Below are the code and all the weights of a small trained network. Each question names an input and a target symbol and asks about switching units off, where a switched-off unit gives its printed mean instead of its output.

import numpy as np


def w(rows, s, z=0):
    codes = np.array(rows[::2]) - 128.0
    scale = np.full(codes.shape[1], s)
    scale[-1] = z or s
    return codes * scale


def norm(h):
    return h / np.sqrt((h * h).mean(-1, keepdims=True) + 1e-5)


def f(y):
    return np.maximum(y, 0)


def softmax(a):
    e = np.exp(a - a.max(-1, keepdims=True))
    return e / e.sum(-1, keepdims=True)


def log_softmax(a):
    a = a - a.max(-1, keepdims=True)
    return a - np.log(np.exp(a).sum(-1, keepdims=True))


def net(x, mask):
    ids = ['αβγζηθξπψω'.index(c) for c in x.split()]
    T = len(ids)
    res = E[ids] + P[:T]
    u = 0
    for l in range(3):
        q, k, v = (norm(res) @ M[l].T for M in (Q, K, V))
        z = softmax(np.where(np.tri(T) > 0, q @ k.T / 2**0.5, -1e9)) @ v
        res = res + np.where(mask[u], z, O[l][:, -1]) @ O[l][:, :-1]
        u += 1
        y = f(norm(res) @ A[l][:, :-1].T + A[l][:, -1])
        res = res + np.where(mask[u : u + 4], y, B[l][:, -1]) @ B[l][:, :-1]
        u += 4
    return log_softmax(norm(res)[-1] @ U[:, :-1].T + U[:, -1])


Q, K, V, O, A, B = {}, {}, {}, {}, {}, {}
E = w([
[94,155,118,130,171,60,137,148,79,157],'α',
[178,226,177,100,63,139,95,95,154,14],'β',
[98,186,104,126,134,72,117,145,110,179],'γ',
[190,102,61,103,124,146,158,55,80,180],'ζ',
[100,151,77,140,130,45,119,136,125,180],'η',
[195,151,78,119,112,163,177,71,56,160],'θ',
[189,76,192,46,245,51,34,135,108,45],'ξ',
[187,111,84,77,104,161,146,64,81,181],'π',
[201,115,93,77,130,180,138,86,67,165],'ψ',
[253,146,126,112,121,122,104,177,251,98],'ω',
],0.019)
P = w([
[188,77,176,249,97,153,41,203,56,155],'0',
[172,136,102,59,125,84,111,124,81,125],'1',
[214,178,176,122,79,67,110,98,92,190],'2',
[177,142,144,103,97,99,125,77,105,146],'3',
[69,136,67,176,123,222,79,141,125,45],'4',
[151,130,93,54,90,102,156,152,113,36],'5',
[179,248,140,118,93,79,168,219,90,116],'6',
[140,176,152,154,126,132,128,93,149,154],'7',
[86,127,116,134,107,169,128,112,159,56],'8',
],0.014)
Q[0] = w([
[208,104,105,41,114,129,159,39,54,207],'L0H0',
[166,119,107,2,100,95,132,165,130,38],'L0H0',
],0.013)
K[0] = w([
[135,93,179,252,105,142,35,135,73,178],'L0H0',
[173,128,216,134,101,90,160,92,147,166],'L0H0',
],0.014)
V[0] = w([
[124,107,2,206,105,38,139,122,155,149],'L0H0',
[94,117,167,161,205,133,174,106,70,97],'L0H0',
],0.0097)
O[0] = w([
[97,117,213,7,93,153,92,169,52,116,254],'L0H0',
[183,82,140,174,84,86,116,107,80,83,57],'L0H0',
],0.016,0.0036)
A[0] = w([
[89,113,95,108,147,157,126,162,112,254,131],'L0N0',
[68,73,177,80,194,114,74,118,101,150,77],'L0N1',
[182,74,84,105,208,231,174,234,162,172,114],'L0N2',
[217,61,141,248,176,62,66,208,223,95,2],'L0N3',
],0.0075,0.0068)
B[0] = w([
[54,117,210,109,127,127,254,91,82,106,254],'L0N0',
[121,119,97,125,32,195,77,93,192,161,239],'L0N1',
[91,132,55,199,106,90,97,92,193,211,236],'L0N2',
[3,184,169,50,41,86,19,89,101,109,174],'L0N3',
],0.0085,0.0032)
Q[1] = w([
[61,140,237,216,111,109,110,112,138,83],'L1H0',
[168,150,123,113,140,141,120,9,54,205],'L1H0',
],0.012)
K[1] = w([
[49,83,54,66,104,156,150,127,148,7],'L1H0',
[100,91,106,202,121,202,74,155,121,125],'L1H0',
],0.012)
V[1] = w([
[111,2,102,110,146,120,106,65,137,173],'L1H0',
[142,107,114,113,182,88,33,171,157,177],'L1H0',
],0.0097)
O[1] = w([
[84,174,177,182,76,178,136,78,119,4,2],'L1H0',
[126,143,200,121,179,133,111,33,46,156,199],'L1H0',
],0.014,0.0022)
A[1] = w([
[42,162,127,122,126,83,98,180,135,129,83],'L1N0',
[83,177,128,143,101,128,162,173,140,94,156],'L1N1',
[116,157,179,75,164,112,7,155,160,83,254],'L1N2',
[186,116,115,89,103,197,137,146,138,181,118],'L1N3',
],0.016,0.0048)
B[1] = w([
[159,128,179,102,113,117,94,6,78,98,195],'L1N0',
[129,72,207,111,143,66,164,144,152,177,171],'L1N1',
[151,198,33,187,63,24,134,144,139,191,251],'L1N2',
[20,24,70,158,186,122,177,117,177,24,188],'L1N3',
],0.012,0.014)
Q[2] = w([
[164,118,143,105,212,72,3,153,178,159],'L2H0',
[211,121,93,156,141,175,129,152,163,133],'L2H0',
],0.013)
K[2] = w([
[118,187,134,64,111,59,114,93,181,76],'L2H0',
[250,148,96,115,158,238,96,168,181,46],'L2H0',
],0.011)
V[2] = w([
[171,103,83,126,99,207,100,166,177,117],'L2H0',
[36,244,99,150,114,2,83,134,247,197],'L2H0',
],0.0072)
O[2] = w([
[60,112,82,64,115,6,146,72,132,107,40],'L2H0',
[117,95,76,143,144,173,204,137,148,63,251],'L2H0',
],0.015,0.011)
A[2] = w([
[214,202,41,155,113,56,33,139,161,152,87],'L2N0',
[50,187,152,83,100,91,40,147,87,166,108],'L2N1',
[252,32,163,79,95,170,49,131,115,52,2],'L2N2',
[159,123,181,157,176,103,100,86,151,117,106],'L2N3',
],0.016,0.011)
B[2] = w([
[166,173,175,201,159,67,89,250,52,195,252],'L2N0',
[140,164,109,66,142,139,138,121,209,82,162],'L2N1',
[190,47,95,87,126,150,130,86,166,196,161],'L2N2',
[94,89,32,112,139,120,135,137,84,76,144],'L2N3',
],0.021,0.014)
U = w([
[149,181,114,139,150,77,70,181,105,179,210],'α',
[153,165,57,172,187,88,194,138,221,156,67],'β',
[73,162,37,85,34,173,161,184,66,187,3],'γ',
[137,158,168,176,29,105,177,88,175,160,105],'ζ',
[149,213,114,60,117,112,89,116,171,86,194],'η',
[230,86,111,96,116,130,113,112,143,169,118],'θ',
[185,201,73,168,152,121,88,43,84,49,110],'ξ',
[54,84,174,108,185,17,111,107,108,90,173],'π',
[160,106,147,158,188,192,109,196,133,2,100],'ψ',
[54,197,139,102,202,155,107,94,127,223,128],'ω',
],0.0079,0.0051)

Each question gives the input, a string of symbols that net reads in full, and the target symbol t.
The units are the heads (2 rows each of Q, K, V and O) and the neurons (one row each of A and B). Each row of codes is followed by its name. A weight is (code - 128) times the scale printed after its matrix; where a second scale follows, it is the last column's (O, A, B and U).
mask holds one flag per unit, layer by layer, with each layer's heads first. A switched-off unit (its flag False) gives its mean, the last column of its rows in O or B, instead of its output. The means were averaged over made-up inputs and are rounded, as every weight is.
A unit's drop is (log p(t) with every unit on - log p(t) with that unit switched off) / (log p(t) with every unit on - log p(t) with every unit switched off).
The circuit of an input: a set's keep is (log p(t) with only the set's units on - log p(t) with every unit switched off) / (log p(t) with every unit on - log p(t) with every unit switched off). Starting from the 12 units with the biggest drops (on a tie, the unit counted first), units are removed one at a time, each time the one whose removal leaves the highest keep (on an exact tie, the one counted first), for as long as the keep stays at least 0.8.
units of the circuit, in order: the units of the circuit, biggest drop first
top k neurons: the k neurons with the biggest drops, biggest first
input β γ π θ α, target γ: top 3 neurons	[L1N2 L2N0 L0N1]
input β ψ η, target β: units of the circuit, in order	[L2H0 L0H0]
input α π ψ α ψ, target θ: units of the circuit, in order	[L0H0 L2N2]
input β α α π ω ζ, target β: units of the circuit, in order	[L0H0]
input γ α η, target γ: units of the circuit, in order	[L2H0 L2N0 L0H0]
input θ ψ α α γ γ ω ζ, target π: units of the circuit, in order	[L1N3 L2H0 L1N2 L1H0]
input α ζ ω ω α θ, target θ: units of the circuit, in order	[L2N2 L1N2]
input θ ω β β α ξ ω ω, target β: units of the circuit, in order	[L2H0 L0H0]
input ω α α ζ π ζ π α, target π: top 3 neurons	[L0N0 L1N1 L1N2]
input α θ ω ω θ, target θ: units of the circuit, in order	[L0H0 L1N2 L2N2]
input α ω π, target θ: units of the circuit, in order	[L1N2 L2N2]
input α β α η ω θ β, target β: top 3 neurons	[L1N3 L0N3 L1N1]
input γ ω θ, target ψ: units of the circuit, in order	[L1N3 L1N2]
input ψ θ α, target ψ: top 3 neurons	[L1N2 L1N1 L2N0]
input ω θ ω π ψ α θ α, target ψ: top 4 neurons	[L1N2 L1N1 L2N3 L2N0]
input γ β α, target γ: top 3 neurons	[L2N0 L0N0 L0N1]
input η ω ω ω α θ α ω η, target θ: top 3 neurons	[L1N0 L0N0 L1N2]
input ζ ω α θ γ α θ, target η: top 2 neurons	[L1N0 L1N2]
input ω θ ψ α γ, target θ: top 4 neurons	[L0N0 L1N0 L1N2 L2N2]
input π ω α α θ, target ζ: top 2 neurons	[L0N0 L2N0]
